Below is a small trained network, with its code and all its weights. Each question gives an input and a class and asks what happens when units are switched off, that is, made to give their printed mean instead of their output.

import numpy as np


def w(rows, s, z=0):
    codes = np.array(rows[::2]) - 128.0
    scale = np.full(codes.shape[1], s)
    scale[-1] = z or s
    return codes * scale


def f(y):
    return y / 2 * (1 + np.tanh(0.7978845608 * (y + 0.044715 * y**3)))


def log_softmax(a):
    a = a - a.max(-1, keepdims=True)
    return a - np.log(np.exp(a).sum(-1, keepdims=True))


def net(x, mask):
    res = np.array(x, float).reshape(1, 6) / 4 @ E
    y = f(res @ A[0][:, :-1].T + A[0][:, -1])
    res = res + np.where(mask, y, B[0][:, -1]) @ B[0][:, :-1]
    return log_softmax(res[-1] @ U[:, :-1].T + U[:, -1])


A, B = {}, {}
E = w([
[250,66,171],'x0',
[129,126,130],'x1',
[129,128,125],'x2',
[180,244,149],'x3',
[167,132,1],'x4',
[126,130,126],'x5',
],0.0042)
A[0] = w([
[130,132,122,54],'N0',
[39,177,101,84],'N1',
[94,153,115,60],'N2',
[119,145,120,53],'N3',
[76,126,250,54],'N4',
[125,116,125,28],'N5',
[223,86,152,86],'N6',
[164,109,131,54],'N7',
[169,130,1,57],'N8',
[96,147,118,109],'N9',
[126,130,121,32],'N10',
[89,37,114,71],'N11',
[177,103,135,55],'N12',
[127,126,130,140],'N13',
[31,181,98,76],'N14',
[101,148,115,68],'N15',
[128,115,125,22],'N16',
[88,35,113,78],'N17',
[166,130,11,65],'N18',
[123,115,129,28],'N19',
[128,124,123,42],'N20',
[140,130,94,27],'N21',
[177,103,135,57],'N22',
[87,34,113,77],'N23',
[160,211,139,67],'N24',
[180,247,153,81],'N25',
[44,175,103,77],'N26',
[135,145,114,30],'N27',
[127,127,134,169],'N28',
[176,241,151,79],'N29',
[46,172,103,92],'N30',
[208,90,146,74],'N31',
[230,82,154,84],'N32',
[141,128,124,41],'N33',
[129,128,121,4],'N34',
[76,122,252,78],'N35',
[92,43,116,70],'N36',
[128,120,124,12],'N37',
[96,51,117,71],'N38',
],0.0089,0.0036)
B[0] = w([
[131,147,160,48],'N0',
[135,48,184,196],'N1',
[136,117,173,74],'N2',
[129,140,168,52],'N3',
[237,205,160,218],'N4',
[127,159,175,29],'N5',
[121,40,182,214],'N6',
[132,118,173,68],'N7',
[229,215,161,223],'N8',
[133,107,145,120],'N9',
[135,151,168,31],'N10',
[46,173,146,144],'N11',
[131,105,180,86],'N12',
[128,126,125,145],'N13',
[135,37,195,207],'N14',
[137,122,165,74],'N15',
[128,160,179,26],'N16',
[43,174,143,155],'N17',
[220,205,159,209],'N18',
[129,162,172,29],'N19',
[132,151,163,38],'N20',
[151,165,172,42],'N21',
[131,105,178,88],'N22',
[41,175,143,156],'N23',
[58,171,152,149],'N24',
[4,189,135,253],'N25',
[135,59,185,176],'N26',
[129,165,181,37],'N27',
[126,118,110,192],'N28',
[15,186,138,234],'N29',
[135,57,175,187],'N30',
[127,65,180,165],'N31',
[119,29,188,230],'N32',
[129,145,176,40],'N33',
[137,160,183,16],'N34',
[242,203,144,250],'N35',
[54,172,148,132],'N36',
[131,161,180,20],'N37',
[64,169,149,120],'N38',
],0.036,0.0013)
U = w([
[122,33,218,89],'0',
[1,214,140,70],'1',
[136,119,82,254],'2',
[226,209,161,60],'3',
[120,108,77,154],'4',
],0.0049,0.0038)

Each question gives the input, the list of numbers given to net, and the class t.
The units are the neurons (one row each of A and B). Each row of codes is followed by its name. A weight is (code - 128) times the scale printed after its matrix; where a second scale follows, it is the last column's (A, B and U).
mask holds one flag per neuron, in row order. A switched-off neuron (its flag False) gives its mean, the last column of its row in B, instead of its output. The means were averaged over made-up inputs and are rounded, as every weight is.
A unit's drop is (log p(t) with every unit on - log p(t) with that unit switched off) / (log p(t) with every unit on - log p(t) with every unit switched off).
The circuit of an input: a set's keep is (log p(t) with only the set's units on - log p(t) with every unit switched off) / (log p(t) with every unit on - log p(t) with every unit switched off). Starting from the 12 units with the biggest drops (on a tie, the unit counted first), units are removed one at a time, each time the one whose removal leaves the highest keep (on an exact tie, the one counted first), for as long as the keep stays at least 0.8.
circuit, biggest first: the units of the circuit, biggest drop first
k most important neurons: the k neurons with the biggest drops, biggest first
drop of u: that unit's drop, to one decimal
input [4,-6,-1,-4,8,5], class 3: 2 most important neurons => (N8 N18)
input [-4,1,2,-5,-6,3], class 3: circuit, biggest first => (N35)
input [-5,-5,5,-3,1,-8], class 0: circuit, biggest first => (N14 N1)
input [6,4,4,1,4,7], class 0: 2 most important neurons => (N32 N6)
input [4,-1,-5,-5,6,3], class 3: 2 most important neurons => (N8 N18)
input [-3,0,5,-2,7,-6], class 3: circuit, biggest first => (N8 N18)
input [6,8,-2,8,7,-5], class 1: 3 most important neurons => (N25 N29 N24)
input [-1,-5,-4,6,-8,0], class 3: 2 most important neurons => (N35 N4)
input [-6,-6,2,-1,-7,-4], class 3: 4 most important neurons => (N35 N4 N32 N6)
input [-3,5,4,6,5,7], class 1: 4 most important neurons => (N25 N29 N24 N35)
input [-6,6,2,7,2,-1], class 1: 4 most important neurons => (N25 N29 N24 N32)
input [-8,-2,-5,-6,-3,-1], class 0: drop of N1 => 0.1
input [1,-4,-3,-3,-8,-8], class 3: drop of N4 => 0.2
input [1,7,2,7,7,-7], class 1: circuit, biggest first => (N25)
input [0,-2,-1,6,5,-5], class 1: drop of N25 => 0.6
input [-7,4,5,-3,1,-1], class 0: circuit, biggest first => (N14 N1)
input [-4,4,1,7,-2,-4], class 1: drop of N29 => 0.4
